Each row has a name. Each question is about the rows just above it.

K_676: [127 128 133 160 130 133 129 136 133]
K_843: [128  92 169 159 101 199 106 119 171]
K_978: [127 147  82 149 142  48 135 138 107]
K_675: [127 161  83 151 155  47 148 148  95]
K_36: [127 142  96 117 138  73 134 133 110]
K_232: [127 109  74 133 103  43  99 110 141]
K_419: [127 128 170 149 143  48 135 138 127]
K_112: [127 118 170 101 126 200 130 128 139]
Go on from [170 101 126 200] to the end of its row.
[130 128 139]
After [149 143], its row goes on with
[ 48 135 138 127]
After [127 109  74 133 103], its row goes on with
[ 43  99 110 141]
After [149 142  48 135 138], its row goes on with
[107]

K_648: [124 131 127 198]
K_51: [177 132 130  61]
K_594: [124 131 130 198]
Go on from [131 130] to the end of its row.
[198]
The rest of the row after [177 132]:
[130  61]

K_613: [154 108 156 177 116  63]
K_341: [148 150 197 100 113 127]
K_484: [ 73 184 115 193  44 200]
K_470: [109 110  93 131 148  43]
K_103: [101 111 155 177 116  63]
K_168: [114 110  93 132 144 185]
The rest of the row after [110  93 132]:
[144 185]
The rest of the row after [114 110  93 132]:
[144 185]
Go on from [184 115 193  44] to the end of its row.
[200]
Go on from [114 110  93] to the end of its row.
[132 144 185]

K_134: [129 133 117 144 137 175 134 116 112 112 156 135 103 156 120  83  77  87
 129  82 139 112 131 137 134 141 127  82  78  73  86  96  95  98 164 220
 167 164]
K_591: [136 110 102 158 147 195 192 104 128 130 116 124 147 140  86 108 118 130
 140  87 158 140 131 125 158 185 130 108  69  58  94 102 110 142  95 134
 149 209]
K_957: [148 114 121 126  89 196 186 108 144 142  86 106 159 140 103 123 143 139
 122 107 148 158 127  71 120 176 127 136  87  64  98 104 127 151  80  77
 130 203]
K_287: [143  98  96 159 147 121 215 140 137 110 130 175 138  93  71 133 138 162
 161  93 172 153 139 126 158 177 102 146  86  99 156  96 116 149  74  81
 124 186]
K_362: [127  97  98 169 182 117 186 118 118  95 166 193 115  89  71 132 107 128
 179  76 156 120 145 158 147 170 108  97  72 107 148  97 113 121 116 153
 155 165]
Go on from [126 158] to the end of its row.
[177 102 146  86  99 156  96 116 149  74  81 124 186]
Go on from [ 71 133] to the end of its row.
[138 162 161  93 172 153 139 126 158 177 102 146  86  99 156  96 116 149
  74  81 124 186]
The rest of the row after [159 147]:
[121 215 140 137 110 130 175 138  93  71 133 138 162 161  93 172 153 139
 126 158 177 102 146  86  99 156  96 116 149  74  81 124 186]

K_777: [124 207  45  99 192 141]
K_340: [118 142 117  90 131 139]
K_194: [124 207 107 135 192 137]
K_904: [119 142  45  98 128 135]
K_850: [120 212  45 100 192 139]
After [118 142 117  90 131], its row goes on with
[139]
Go on from [119 142] to the end of its row.
[ 45  98 128 135]
Go on from [45 98] to the end of its row.
[128 135]
After [ 45  99 192], its row goes on with
[141]

K_321: [152 171 188 201 209 210 212 213 214 215 215 214 216 215 214 213]
K_90: [129 128 128 129 129 129 130 132 139 149 166 184 196 205 209 212]
K_415: [129 128 166 148 163 205 210 132 140 151 169 188 200 208 212 215]
K_720: [129 133 128 129 128 182 199 208 210 212 213 213 215 215 214 214]
K_677: [136 149 165 182 198 206 210 214 213 215 213 214 214 214 213 213]
K_966: [129 129 129 129 130 137 144 160 179 197 203 211 214 215 215 215]
K_818: [129 131 134 128 130 137 144 160 208 212 211 213 214 215 214 213]
After [165 182 198], its row goes on with
[206 210 214 213 215 213 214 214 214 213 213]
Go on from [129 128 182] to the end of its row.
[199 208 210 212 213 213 215 215 214 214]
The rest of the row after [128 130]:
[137 144 160 208 212 211 213 214 215 214 213]
Go on from [206 210] to the end of its row.
[214 213 215 213 214 214 214 213 213]
After [129 130 137 144 160], its row goes on with
[179 197 203 211 214 215 215 215]
After [128 129 129], its row goes on with
[129 130 132 139 149 166 184 196 205 209 212]

